Small tables with named rows and columns. After each table, cells are looked up by row and column.

Table gase
,vafi,robedo
kepo,76,65
pumak,124,62
gol,100,162
vedife,137,72
zonaba,173,136
dozo,196,142
lud,120,82
kelizo,130,155
kib,68,71
zab,51,158
bel,150,77
sefiku,172,117

What is the vafi of dozo in gase? 196
What is the vafi of kepo in gase? 76
What is the vafi of gol in gase? 100
What is the robedo of vedife in gase? 72
What is the robedo of sefiku in gase? 117
What is the vafi of sefiku in gase? 172
What is the robedo of kepo in gase? 65
What is the robedo of gol in gase? 162
What is the robedo of lud in gase? 82
What is the vafi of zonaba in gase? 173
What is the vafi of kib in gase? 68
What is the robedo of bel in gase? 77
What is the robedo of kelizo in gase? 155

Table sibunuv
         kigukos  kimeko
luba         504    -100
pezevut      118     807
tid         -550      58
nub          278    -380

kigukos of tid = -550
kigukos of pezevut = 118
kimeko of pezevut = 807
kimeko of nub = -380
kimeko of luba = -100
kimeko of tid = 58

beb
|  | timetut | rud | sagateg | rono | retevu | luremab | fibesap | buv |
|---|---|---|---|---|---|---|---|---|
| vif | 68 | 122 | 103 | 158 | 188 | 193 | 119 | 93 |
| vetuval | 114 | 143 | 118 | 127 | 150 | 175 | 115 | 113 |
| rakul | 241 | 78 | 232 | 50 | 47 | 49 | 230 | 227 |
| nodari | 121 | 150 | 105 | 174 | 151 | 142 | 109 | 112 |
| fanemes | 116 | 153 | 116 | 170 | 159 | 132 | 111 | 120 |
| bag | 120 | 149 | 100 | 162 | 149 | 149 | 101 | 114 |
| zekovi | 124 | 143 | 119 | 120 | 144 | 171 | 115 | 114 |
| pes | 125 | 144 | 108 | 163 | 150 | 145 | 106 | 116 |
| sov | 122 | 137 | 115 | 171 | 152 | 146 | 112 | 118 |
| zem | 118 | 142 | 103 | 143 | 144 | 150 | 111 | 106 |
| zanenid | 127 | 157 | 104 | 188 | 145 | 140 | 109 | 114 |
| zuz | 165 | 138 | 85 | 148 | 112 | 149 | 69 | 113 |
| siz | 117 | 142 | 116 | 92 | 146 | 185 | 116 | 109 |

What is the rud of nodari in beb?
150
What is the fibesap of zekovi in beb?
115
What is the rud of vif in beb?
122
What is the fibesap of zuz in beb?
69
What is the sagateg of zuz in beb?
85
What is the retevu of zem in beb?
144
What is the buv of rakul in beb?
227
What is the buv of vetuval in beb?
113
What is the retevu of siz in beb?
146
What is the fibesap of sov in beb?
112
What is the luremab of pes in beb?
145
What is the buv of zanenid in beb?
114
What is the retevu of zanenid in beb?
145
What is the sagateg of vif in beb?
103

kibomur =
         fupir  ribopi  vurog  vebiz
nelub    0.332   0.561  0.512  0.475
fov      0.376   0.557  0.542  0.523
potu     0.475   0.553  0.580  0.562
kibibi   0.647   0.242  0.351  0.623
reg      0.376   0.335  0.588  0.637
moz      0.247   0.394  0.774  0.828
giruz    0.535   0.323  0.576  0.387
kadetib  0.506   0.351  0.619  0.566
poroz    0.517   0.470  0.702  0.474
zabimu   0.410   0.448  0.442  0.499

What is the vebiz of zabimu in kibomur?
0.499
What is the fupir of reg in kibomur?
0.376
What is the vebiz of reg in kibomur?
0.637
What is the fupir of giruz in kibomur?
0.535
What is the fupir of nelub in kibomur?
0.332
What is the vurog of reg in kibomur?
0.588
What is the ribopi of giruz in kibomur?
0.323
What is the vebiz of moz in kibomur?
0.828
What is the vebiz of poroz in kibomur?
0.474
What is the vurog of poroz in kibomur?
0.702
What is the vebiz of nelub in kibomur?
0.475
What is the ribopi of nelub in kibomur?
0.561
What is the vurog of kadetib in kibomur?
0.619
What is the fupir of kibibi in kibomur?
0.647
Row with the largest ribopi: nelub

semuf
fields: tenefek, seten, bep, zuba, segetad, gugi
runaga: [2.453, 5.665, 4.148, 3.440, 3.962, 2.391]
bigipot: [2.546, 6.238, 3.766, 3.462, 3.678, 2.141]
ruda: [6.174, 4.290, 4.719, 5.070, 3.167, 3.638]
gabeta: [2.216, 7.879, 3.484, 3.522, 3.315, 1.202]
depegi: [7.969, 4.598, 6.010, 5.637, 2.606, 2.043]

segetad of runaga is 3.962
tenefek of ruda is 6.174
zuba of runaga is 3.440
zuba of bigipot is 3.462
gugi of depegi is 2.043
seten of gabeta is 7.879
zuba of depegi is 5.637
tenefek of gabeta is 2.216
seten of depegi is 4.598
bep of depegi is 6.010
gugi of runaga is 2.391
segetad of gabeta is 3.315
tenefek of runaga is 2.453
segetad of bigipot is 3.678
zuba of gabeta is 3.522

vubige:
            sig  meradud      vod     gegi     fota    kilod
gami     -4.081   -3.191   -4.115   -4.099   -4.024   -3.286
pem      17.187  -31.411   18.088   19.023   13.837  -28.940
bos      53.870  -80.216   55.168   58.576   45.501  -73.332
bigale   10.806  -23.174   10.914   11.893    8.875  -21.339
tonone    1.662  -10.841    1.753    2.103    0.893  -10.230
tak     -13.749    9.700  -13.929  -14.519  -12.346    8.412

What is the gegi of tak in vubige? -14.519
What is the gegi of gami in vubige? -4.099
What is the vod of gami in vubige? -4.115
What is the fota of bos in vubige? 45.501
What is the fota of bigale in vubige? 8.875
What is the meradud of tak in vubige? 9.700
What is the kilod of bigale in vubige? -21.339
What is the fota of pem in vubige? 13.837
What is the kilod of pem in vubige? -28.940
What is the kilod of tonone in vubige? -10.230
What is the vod of tak in vubige? -13.929
What is the gegi of pem in vubige? 19.023
What is the kilod of tak in vubige? 8.412
What is the fota of gami in vubige? -4.024
What is the vod of pem in vubige? 18.088

lefu:
,pon,vedidud,vakuzug,fediz,vemufak
tur,79,23,195,185,231
tavo,67,177,195,148,12
dibupok,67,180,195,147,11

fediz of tavo: 148
vakuzug of tur: 195
vedidud of tur: 23
vemufak of tur: 231
vedidud of dibupok: 180
vemufak of dibupok: 11
vakuzug of dibupok: 195
pon of tavo: 67
fediz of dibupok: 147
vedidud of tavo: 177
pon of dibupok: 67
pon of tur: 79
vemufak of tavo: 12
vakuzug of tavo: 195

Table mog
        tarogu   mez   lag  gugedos
sotilu    3934  4069  3807     3905
fozogi    1599  7447  8364     7901
dilun     4576  6112  6524     6367
pap       7270  5309  5181     5209
peg       3639  4242  4040     4112

pap, tarogu -> 7270
sotilu, mez -> 4069
peg, mez -> 4242
fozogi, tarogu -> 1599
pap, lag -> 5181
fozogi, gugedos -> 7901
peg, tarogu -> 3639
dilun, gugedos -> 6367
sotilu, lag -> 3807
dilun, tarogu -> 4576
sotilu, gugedos -> 3905
fozogi, mez -> 7447
peg, gugedos -> 4112
pap, gugedos -> 5209
fozogi, lag -> 8364
dilun, lag -> 6524
sotilu, tarogu -> 3934
peg, lag -> 4040
dilun, mez -> 6112

tep:
         pok  nor  kib  monunuv  fem  guk  gutupet  varazed  pir
fasumu   102  232   85      167  178  133      143      109  152
ruk      108  223   80       86  133  178      121      120  144
dos      115  198   92       59  110  189      113      128  136
nus      132  133  125       35   78  194      106      143  123
vavutav  124  164  110       42   90  195      108      135  128
nal      159   42  174       78   76  155      120      157  116
mopagig  106  218   96      192  187  117      150      109  151
nipek    117  190   97       53  104  191      113      130  134
sonepoz  126  154  114       39   86  195      107      138  127

What is the pok of ruk in tep?
108
What is the guk of ruk in tep?
178
What is the guk of fasumu in tep?
133
What is the gutupet of fasumu in tep?
143
What is the gutupet of sonepoz in tep?
107
What is the varazed of nus in tep?
143
What is the monunuv of sonepoz in tep?
39
What is the varazed of mopagig in tep?
109
What is the nor of sonepoz in tep?
154
What is the pok of nipek in tep?
117
What is the fem of vavutav in tep?
90
What is the guk of vavutav in tep?
195
What is the pir of nus in tep?
123

